fuv: [171 138 163 135 144  86 119 181 144]
gegu: [177 110 105 140 132 104 125  52 180]
sek: [176 136 100 208 127  90 144 124 156]
gor: [115 130 110 130 127 107 142 114  92]
dageb: [134 104 125 110  99 149 154 142 136]
malov: [131 123 180 123 157  83 136 171 153]
fir: [119 109 105 115 133 110 137 143  86]
soven: [184 110 102 151 131  89 124  54 185]
meno: [123 100 180 107 130 113 117 133 129]
Tenab: [ 90 114 140 109 140 104 125  53 136]
at: [115 133 110] : fir, 3
at: [132 104 125] : gegu, 4
rest: [110 105] : [140 132 104 125  52 180]
rest: [104 125  52] : [180]
dup malov:  : [123]
rest: [127 107 142] : [114  92]

Viza: [168 133  98 166  92 139 142 133 133  87  94 133]
Rofo: [168 143  98 139 133  92 166 142 116  87 120 123]
Kupa: [130 143  99 125 144 120 151 128 114 123 119 125]
benuv: [ 85 150 159 117 133  92 165 142 116 136 132 165]
pozuf: [ 75 162 168 117  86 133 189 118 162 137 118  94]
at: [168 133  98 166  92 139 142 133 133  87] : Viza, 0
rest: [133  92 166 142 116] : [ 87 120 123]
dup Viza:  : [133]
rest: [143  98] : [139 133  92 166 142 116  87 120 123]
dup benuv:  : [165]
find: [168 133  98 166  92 139 142 133 133  87  94 133] : Viza

mis: [148 202 115 108]
Lepem: [115 123 139  77]
terok: [128 116  77 169]
bediz: [148 203 115 147]
ripon: [139 170 114 147]
vin: [134 203 116 159]
rest: [148 202] : [115 108]
rest: [139 170] : [114 147]
at: [123 139  77] : Lepem, 1
at: [148 203] : bediz, 0
at: [148 203 115] : bediz, 0
rest: [203 115] : [147]
rest: [202 115] : [108]

Gasad: [116 128 103 128]
mobu: [129 135 129 132]
Suf: [131 137 130 131]
vup: [138  88 127 155]
Mafu: [128 135 119 114]
mebu: [128  76 124 157]
Ged: [135  68 123 160]
Seze: [118 137 129 131]
at: [138  88 127] : vup, 0
at: [116 128 103] : Gasad, 0
rest: [128 135] : [119 114]
at: [137 130] : Suf, 1
rest: [138  88 127] : [155]
rest: [135 119] : [114]
rest: [118 137] : [129 131]

lera: [127 118 185 125  96  99 128 155]
nirok: [ 99 129 155 125  96  99 128 155]
vop: [127 118 185 132  96  99 128 155]
find: [ 99 129 155 125  96  99 128 155] : nirok
find: [127 118 185 125  96  99 128 155] : lera

tose: [ 93 119 171 190 139 131 138  84  84 192 111 108 193 103 100 120  92 103
  97 110 146  84 113 127 187 188  92]
topab: [193 183 146  96 152 138 156 179  82 129 168 178 102 136  79 171  93 174
  66 148 109  78 133 111  99 124  71]
Tolur: [129  93 132 111 170 178 169 132 153  95  87 181  99 128 122  81 115 168
 140 123 128 112 109 159 111  87 130]
Koga: [188 143  85  67 127 131 130 192 142  65 154 175  62 166 140 141 152 180
 137 163 120 139 126 113  70  67 142]
res: [113 177 171  87 139 135 140  71 182 133 139  97 102  71 100 161  99  85
  71  71  51 176 206 182  83 128 114]
Rofu: [114 120 185 110 197 197 195 110 159 125  83 175 106  84  81  94  71 148
 106  83  90 103 143 194 107 111  92]
at: [193 103 100] : tose, 12
find: [129  93 132 111 170 178 169 132 153  95  87 181  99 128 122  81 115 168
 140 123 128 112 109 159 111  87 130] : Tolur

Meku: [127 182 147 163 132 160 125 142 155 143 167 158 121 140 156 153 123 108
 152 132 158 156 137 154 132 157 114 119 148 125 134 119 154 151 151 133
 151 124 156 121 151 159 156 164 141 118 118 132 151 109 151 184  99 140
 107 138 127]
dukup: [178 126 146 127 102 127 146 122  89 131 146 152 127 152 188  83 116 123
 128 168 130 115 169 157 144 136 153 101 151 154 153 152 110 144 120 129
 163 133 100 101 131 111 147 137 104 137 126 110 137 132 102 105 133  94
 131 154 119]
muned: [129 124 104 141 167 158 140 151 150 122 128 115 138 121 114 166 159 145
 186 118 146 125 137  87 162 109 143 161 148 151 147 100 199 106 155 119
 132 112 151 145 173 152 126 136 153 128 118 141 155  99 151 170 101 146
 122 146 122]
fosa: [151 162 142 163 132 160 124 127 121 125 166 138 125 163 179 124 119 104
 154 142 140 131 159 149 151 146 120 107 145 146 150 119 139 163 123 163
 122 136 127  91 145 145 170 164 111 116 118 118 149 122 119 143 111 124
 107 126 133]
mubo: [149 172 153 163 162 162 106 141 130 122 149 136 122 132 153 139 135 119
 180 133 150 123 153 113 157 122 137 126 158 150 151 102 182 120 110 118
 107 129 124 103 141 167 158 140 117 114 109 140 164 102 110 122 102 163
 113  99 151]
ranog: [105 159 136 133 134 156 138 148 178 162 150 163 134 130 121 169 133 131
 120 127 154 175 111 166 109 167 116 141 133 106 116 145 131 166 181 145
 138 126 178 168 176 143 127 154 173 139 142 141 137 132 185 206 126 135
 131 168 119]
Zug: [115 118 123 127 128 127 164 140 164 155 134 137 156 146 116 158 145 153
 106 133 132 163 118 161 121 160 129 156 116 123 124 164 107 155 172 163
 155 150 167 176 143 124 126 146 167 157 167 143 117 173 178 173 169 127
 158 170 132]
Napos: [141 141 141  99 128 109 159 148 141 158 109 155 146 117 110 132 151 174
 112 141 139 141 124 139 119 132 169 158 141 141 128 172 125 155 157 135
 174 133 138 187 137 117  98 105 163 166 157 151 128 150 152 127 164 135
 174 169 130]
pufi: [133 159 146 163 187 152 109 151 150 122 128 115 138 121 114 166 159 145
 186 118 146 125 137  87 162 109 143 161 148 151 147 100 199 106 110 124
 100 140 136 133 126 177 146 126 134 124 125 164 159 119 121 112 124 196
 134  82 173]
at: [141 118] : Meku, 44
at: [129 124 103 141 167 158 140] : mubo, 37
rest: [163 132 160 124] : [127 121 125 166 138 125 163 179 124 119 104 154 142 140 131 159 149 151
 146 120 107 145 146 150 119 139 163 123 163 122 136 127  91 145 145 170
 164 111 116 118 118 149 122 119 143 111 124 107 126 133]
find: [105 159 136 133 134 156 138 148 178 162 150 163 134 130 121 169 133 131
 120 127 154 175 111 166 109 167 116 141 133 106 116 145 131 166 181 145
 138 126 178 168 176 143 127 154 173 139 142 141 137 132 185 206 126 135
 131 168 119] : ranog
find: [115 118 123 127 128 127 164 140 164 155 134 137 156 146 116 158 145 153
 106 133 132 163 118 161 121 160 129 156 116 123 124 164 107 155 172 163
 155 150 167 176 143 124 126 146 167 157 167 143 117 173 178 173 169 127
 158 170 132] : Zug
find: [129 124 104 141 167 158 140 151 150 122 128 115 138 121 114 166 159 145
 186 118 146 125 137  87 162 109 143 161 148 151 147 100 199 106 155 119
 132 112 151 145 173 152 126 136 153 128 118 141 155  99 151 170 101 146
 122 146 122] : muned

Liso: [104 114 124 131 148  96 138 141 139  86 102 136 130 131 124 109 110  74
 126 120 125 154 138 116 142 112  76 101 120 157 108  94 118 128 141 135
  58  95 106 154 180  87 140  74 129 156  93 167 151]
vofa: [180 137 138  97 128 143 121  94  98 186 186 105 122 172 146 138 123 161
 133 131 126 151 152 142 132 144 185 150 128 104 145 140 127 125 117 110
 195 153 147  99  68 153  91 190 134 113 132  69 132]
Votof: [170 121 148  73 153  97 134  81 113 125 176 108 129 201 132  92 127 165
 119 121 125 154 132 132 158 113 146 142  69 103 145 122 110 140 135  84
 160  93 128 112  99 128 111 187 132 121 113 111 163]
rest: [121 125 154 132] : [132 158 113 146 142  69 103 145 122 110 140 135  84 160  93 128 112  99
 128 111 187 132 121 113 111 163]
find: [104 114 124 131 148  96 138 141 139  86 102 136 130 131 124 109 110  74
 126 120 125 154 138 116 142 112  76 101 120 157 108  94 118 128 141 135
  58  95 106 154 180  87 140  74 129 156  93 167 151] : Liso

nef: [185 181  84  86 134 182 114 204 147 106 147 197 147 203 196  91  53  67]
semo: [115  75 120  86 134 182 114 204 163 106 171 197 147 203 196  91  53  67]
Mizur: [ 89  76 120  64 106  64 192 120  64 103 147  74 161 118 164 144 109 113]
find: [115  75 120  86 134 182 114 204 163 106 171 197 147 203 196  91  53  67] : semo
at: [ 74 161] : Mizur, 11
dup nef:  : [147]
rest: [ 76 120] : [ 64 106  64 192 120  64 103 147  74 161 118 164 144 109 113]

zipo: [ 85 199  63 197  81 194  80  60  82  81 199 117  81 116 117  82  81]
pufiv: [ 86 199  63 194  81 194  80 194  81  81 199 117  81 116 117  82  81]
somup: [ 86 199  63 200  81 194  80  60  81  81 199 117  81 116 128 170 171]
rest: [199  63 197] : [ 81 194  80  60  82  81 199 117  81 116 117  82  81]
find: [ 86 199  63 200  81 194  80  60  81  81 199 117  81 116 128 170 171] : somup
find: [ 86 199  63 194  81 194  80 194  81  81 199 117  81 116 117  82  81] : pufiv

nefen: [ 91  83 126 186 154 126 116  73]
rivu: [ 87  83  87  87 149 190  81  87]
nomo: [162  91  93  91 147 185 186 153]
at: [ 91 147 185 186 153] : nomo, 3
rest: [83 87] : [ 87 149 190  81  87]
dup rivu:  : [87]
dup nefen:  : [126]

Tiv: [181 116 124 118 116 149 171 212]
tep: [181 105 125 118 171 212 129 127]
zekit: [181 116 125 118 116 132 158 116]
at: [116 149 171 212] : Tiv, 4
dup Tiv:  : [116]
dup zekit:  : [116]
rest: [181 116 125] : [118 116 132 158 116]
find: [181 116 124 118 116 149 171 212] : Tiv
rest: [181 116 125 118 116] : [132 158 116]

peda: [143 108 150 170 110 140 123]
nad: [ 93 157  91  49  93 142  93]
let: [150  85 122 158  97 123  85]
mor: [121 140  86 147 142  93  85]
robi: [152 115 116 137  82 137  71]
guda: [123 198 186 116 169 122 201]
lige: [ 70 118  53  61 184  59 145]
tul: [ 84 148 104  86 181  53 160]
dup nad:  : [93]
dup let:  : [85]
find: [121 140  86 147 142  93  85] : mor

nus: [125 126 125 129 124 131 133 125 131 128 132 126 133 126 130 130 130 130
 129 127 129 121 125]
sutik: [ 67 128  72 167 183 130  86 142 140 128 121 168  93 145 147  68 150 110
 132 130 122 127 141]
zakan: [105 123 132 128 111 131 126 130 123 132 116 143 141 138 117 147 113 133
 128 130 117 136 153]
Nekir: [167 127 154 108 100 131 130 121 125 123 132 132 145 107 119 155 120 132
 122 121 136 138 105]
Mudo: [130 127 127 131 128 131 132 121 141 128 121 168 131 124 131 125 132 133
 128 129 132 118 123]
runi: [113 126 112 136 143 127 119 128 131 130 126 140 116 126 133 112 134 121
 126 136 124 119 140]
Gon: [144 103 134 125 131 117 140 139 115  96 125 121 119 112 111 148 134 136
 139 129 119 161 140]
Vuf: [120 141 129 128 130 130 131 122 131 138 135 134 132 144 138 119 118 127
 123 128 131 112 118]
Gug: [ 89 122 136 132 103 130 120 134 114 137 103 154 142 146 102 159  98 135
 131 134 106 142 174]
vivez: [ 67 128  72 167 183 130  86 142 140 128 121 168  93 145 147  68 150 110
 132 154 105  98 175]
at: [131 132 121 141 128 121 168] : Mudo, 5
rest: [136 124 119] : [140]
at: [133 126] : nus, 12

